Below is a small trained network, with its code and all its weights. Each question gives an input and a class and asks what happens when units are switched off, that is, made to give their printed mean instead of their output.

import numpy as np


def w(rows, s, z=0):
    codes = np.array(rows[::2]) - 128.0
    scale = np.full(codes.shape[1], s)
    scale[-1] = z or s
    return codes * scale


def f(y):
    return y / 2 * (1 + np.tanh(0.7978845608 * (y + 0.044715 * y**3)))


def log_softmax(a):
    a = a - a.max(-1, keepdims=True)
    return a - np.log(np.exp(a).sum(-1, keepdims=True))


def net(x, mask):
    res = np.array(x, float).reshape(1, 4) / 4 @ E
    y = f(res @ A[0][:, :-1].T + A[0][:, -1])
    res = res + np.where(mask, y, B[0][:, -1]) @ B[0][:, :-1]
    return log_softmax(res[-1] @ U[:, :-1].T + U[:, -1])


A, B = {}, {}
E = w([
[200,125,77],'x0',
[154,76,102],'x1',
[234,242,31],'x2',
[255,119,92],'x3',
],0.0079)
A[0] = w([
[172,111,96,231],'n1',
[103,115,87,211],'n2',
[187,204,42,239],'n3',
[137,154,170,170],'n4',
[70,68,187,169],'n5',
[60,112,143,211],'n6',
[124,132,159,1],'n7',
[180,114,73,6],'n8',
[128,255,128,212],'n9',
],0.013,0.0052)
B[0] = w([
[173,141,79,183],'n1',
[224,186,155,154],'n2',
[229,189,165,250],'n3',
[145,58,207,144],'n4',
[159,193,173,234],'n5',
[126,223,233,211],'n6',
[25,88,61,120],'n7',
[166,186,115,155],'n8',
[254,112,147,204],'n9',
],0.0079,0.012)
U = w([
[143,163,130,7],'0',
[170,123,120,1],'1',
[227,133,166,121],'2',
[83,172,4,1],'3',
[144,148,95,29],'4',
[130,102,241,234],'5',
[198,104,125,66],'6',
[220,141,125,250],'7',
],0.012,0.0052)

Each question gives the input, the list of numbers given to net, and the class t.
The units are the neurons (one row each of A and B). Each row of codes is followed by its name. A weight is (code - 128) times the scale printed after its matrix; where a second scale follows, it is the last column's (A, B and U).
mask holds one flag per neuron, in row order. A switched-off neuron (its flag False) gives its mean, the last column of its row in B, instead of its output. The means were averaged over made-up inputs and are rounded, as every weight is.
A unit's drop is (log p(t) with every unit on - log p(t) with that unit switched off) / (log p(t) with every unit on - log p(t) with every unit switched off).
The circuit of an input: a set's keep is (log p(t) with only the set's units on - log p(t) with every unit switched off) / (log p(t) with every unit on - log p(t) with every unit switched off). Starting from all 9 units, units are removed one at a time, each time the one whose removal leaves the highest keep (on an exact tie, the one counted first), for as long as the keep stays at least 0.8.
circuit, biggest first: the units of the circuit, biggest drop first
top k neurons: the k neurons with the biggest drops, biggest first
drop when u is switched off: that unit's drop, to one decimal
input [7,2,-8,6], class 6: circuit, biggest first => [n3 n6]
input [2,0,-4,5], class 6: circuit, biggest first => [n6 n3 n5]
input [5,-2,-5,4], class 6: top 2 neurons => [n6 n3]
input [5,-7,-2,-3], class 5: circuit, biggest first => [n3 n1]
input [2,2,-3,-2], class 5: circuit, biggest first => [n3 n9]
input [4,-4,-3,-1], class 5: top 4 neurons => [n3 n9 n1 n8]
input [6,0,-6,7], class 6: circuit, biggest first => [n3 n6 n5]
input [8,8,-5,2], class 6: top 4 neurons => [n3 n6 n5 n9]
input [6,2,-4,0], class 5: top 3 neurons => [n3 n9 n8]
input [-4,-5,-1,2], class 5: top 2 neurons => [n3 n1]
input [7,2,-5,4], class 6: top 3 neurons => [n3 n6 n5]
input [2,5,-4,-1], class 5: drop when n1 is switched off => 0.1
input [-6,-6,-1,7], class 5: drop when n8 is switched off => 0.2
input [-7,-6,-4,8], class 5: drop when n3 is switched off => 0.2
